Here is a tiny trained network, its code and every weight. The questions are about switching its units off for an input and a class, where a switched-off unit gives its printed mean instead of its output.

import numpy as np


def w(rows, s, z=0):
    codes = np.array(rows[::2]) - 128.0
    scale = np.full(codes.shape[1], s)
    scale[-1] = z or s
    return codes * scale


def f(y):
    return y / 2 * (1 + np.tanh(0.7978845608 * (y + 0.044715 * y**3)))


def log_softmax(a):
    a = a - a.max(-1, keepdims=True)
    return a - np.log(np.exp(a).sum(-1, keepdims=True))


def net(x, mask):
    res = np.array(x, float).reshape(1, 2) / 4 @ E
    y = f(res @ A[0][:, :-1].T + A[0][:, -1])
    res = res + np.where(mask, y, B[0][:, -1]) @ B[0][:, :-1]
    return log_softmax(res[-1] @ U[:, :-1].T + U[:, -1])


A, B = {}, {}
E = w([
[54,46,238,211,35,55,216,43,82,52,221,61],'x0',
[21,91,200,28,254,78,70,28,22,201,184,200],'x1',
],0.0048)
A[0] = w([
[59,53,237,215,48,59,233,53,68,41,206,50,110],'neuron 1',
[42,80,188,40,243,63,66,27,29,216,181,202,252],'neuron 2',
[34,103,184,35,218,72,48,58,35,225,166,217,18],'neuron 3',
[212,222,42,33,221,209,25,206,183,224,35,222,252],'neuron 4',
[60,31,210,211,66,32,213,47,72,33,223,42,233],'neuron 5',
[166,202,33,61,196,219,47,194,132,199,40,199,40],'neuron 6',
[29,98,191,33,222,73,39,48,44,203,160,206,50],'neuron 7',
[188,202,42,68,209,193,19,189,163,200,49,196,72],'neuron 8',
[171,212,51,60,198,184,64,188,152,193,53,187,10],'neuron 9',
[222,193,54,219,2,201,219,227,226,33,54,34,109],'neuron 10',
],0.0038,0.0034)
B[0] = w([
[59,106,121,38,41,34,203,99,231,223,234,203,215],'neuron 1',
[233,111,20,152,204,21,150,241,157,116,46,33,255],'neuron 2',
[220,10,179,209,56,173,29,161,223,188,75,16,192],'neuron 3',
[127,202,46,30,118,11,222,197,103,155,171,204,244],'neuron 4',
[83,190,45,43,83,12,233,137,184,206,214,205,245],'neuron 5',
[69,48,197,53,3,136,136,53,242,231,227,203,176],'neuron 6',
[228,13,139,210,72,126,40,189,230,199,81,25,198],'neuron 7',
[44,58,165,47,12,116,185,66,239,215,244,198,184],'neuron 8',
[37,45,221,97,12,232,90,16,216,222,232,198,162],'neuron 9',
[244,20,50,226,138,14,29,234,238,193,48,23,221],'neuron 10',
],0.0042,0.0076)
U = w([
[26,94,192,18,10,97,232,36,219,207,253,241,38],'0',
[241,12,101,229,119,86,27,235,225,154,28,10,12],'1',
[156,226,38,51,212,33,236,223,64,60,55,199,252],'2',
[24,168,226,192,202,231,40,29,9,16,33,191,4],'3',
[27,169,241,211,213,238,35,8,26,22,31,207,4],'4',
[15,183,231,204,210,232,36,23,23,28,38,185,4],'5',
],0.004,0.0034)

Each question gives the input, the list of numbers given to net, and the class t.
The units are the neurons (one row each of A and B). Each row of codes is followed by its name. A weight is (code - 128) times the scale printed after its matrix; where a second scale follows, it is the last column's (A, B and U).
mask holds one flag per neuron, in row order. A switched-off neuron (its flag False) gives its mean, the last column of its row in B, instead of its output. The means were averaged over made-up inputs and are rounded, as every weight is.
A unit's drop is (log p(t) with every unit on - log p(t) with that unit switched off) / (log p(t) with every unit on - log p(t) with every unit switched off).
The circuit of an input: a set's keep is (log p(t) with only the set's units on - log p(t) with every unit switched off) / (log p(t) with every unit on - log p(t) with every unit switched off). Starting from all 10 units, units are removed one at a time, each time the one whose removal leaves the highest keep (on an exact tie, the one counted first), for as long as the keep stays at least 0.8.
units of the circuit, in order: the units of the circuit, biggest drop first
unit that matters most: the unit with the biggest drop
top k neurons: the k neurons with the biggest drops, biggest first
drop of u: that unit's drop, to one decimal
input [-4,1], class 0: units of the circuit, in order -> [neuron 8; neuron 10]
input [3,-1], class 2: units of the circuit, in order -> [neuron 6; neuron 3]
input [-1,-1], class 2: units of the circuit, in order -> [neuron 3; neuron 7; neuron 1]
input [0,-1], class 2: top 3 neurons -> [neuron 3; neuron 7; neuron 9]
input [-5,6], class 1: top 4 neurons -> [neuron 2; neuron 7; neuron 3; neuron 5]
input [5,8], class 1: top 3 neurons -> [neuron 2; neuron 7; neuron 3]
input [-8,-8], class 0: unit that matters most -> neuron 8
input [3,0], class 2: top 3 neurons -> [neuron 8; neuron 6; neuron 9]
input [-7,-5], class 0: drop of neuron 8 -> 0.1
input [1,-1], class 2: drop of neuron 8 -> 0.2
input [-4,0], class 0: drop of neuron 5 -> -0.1
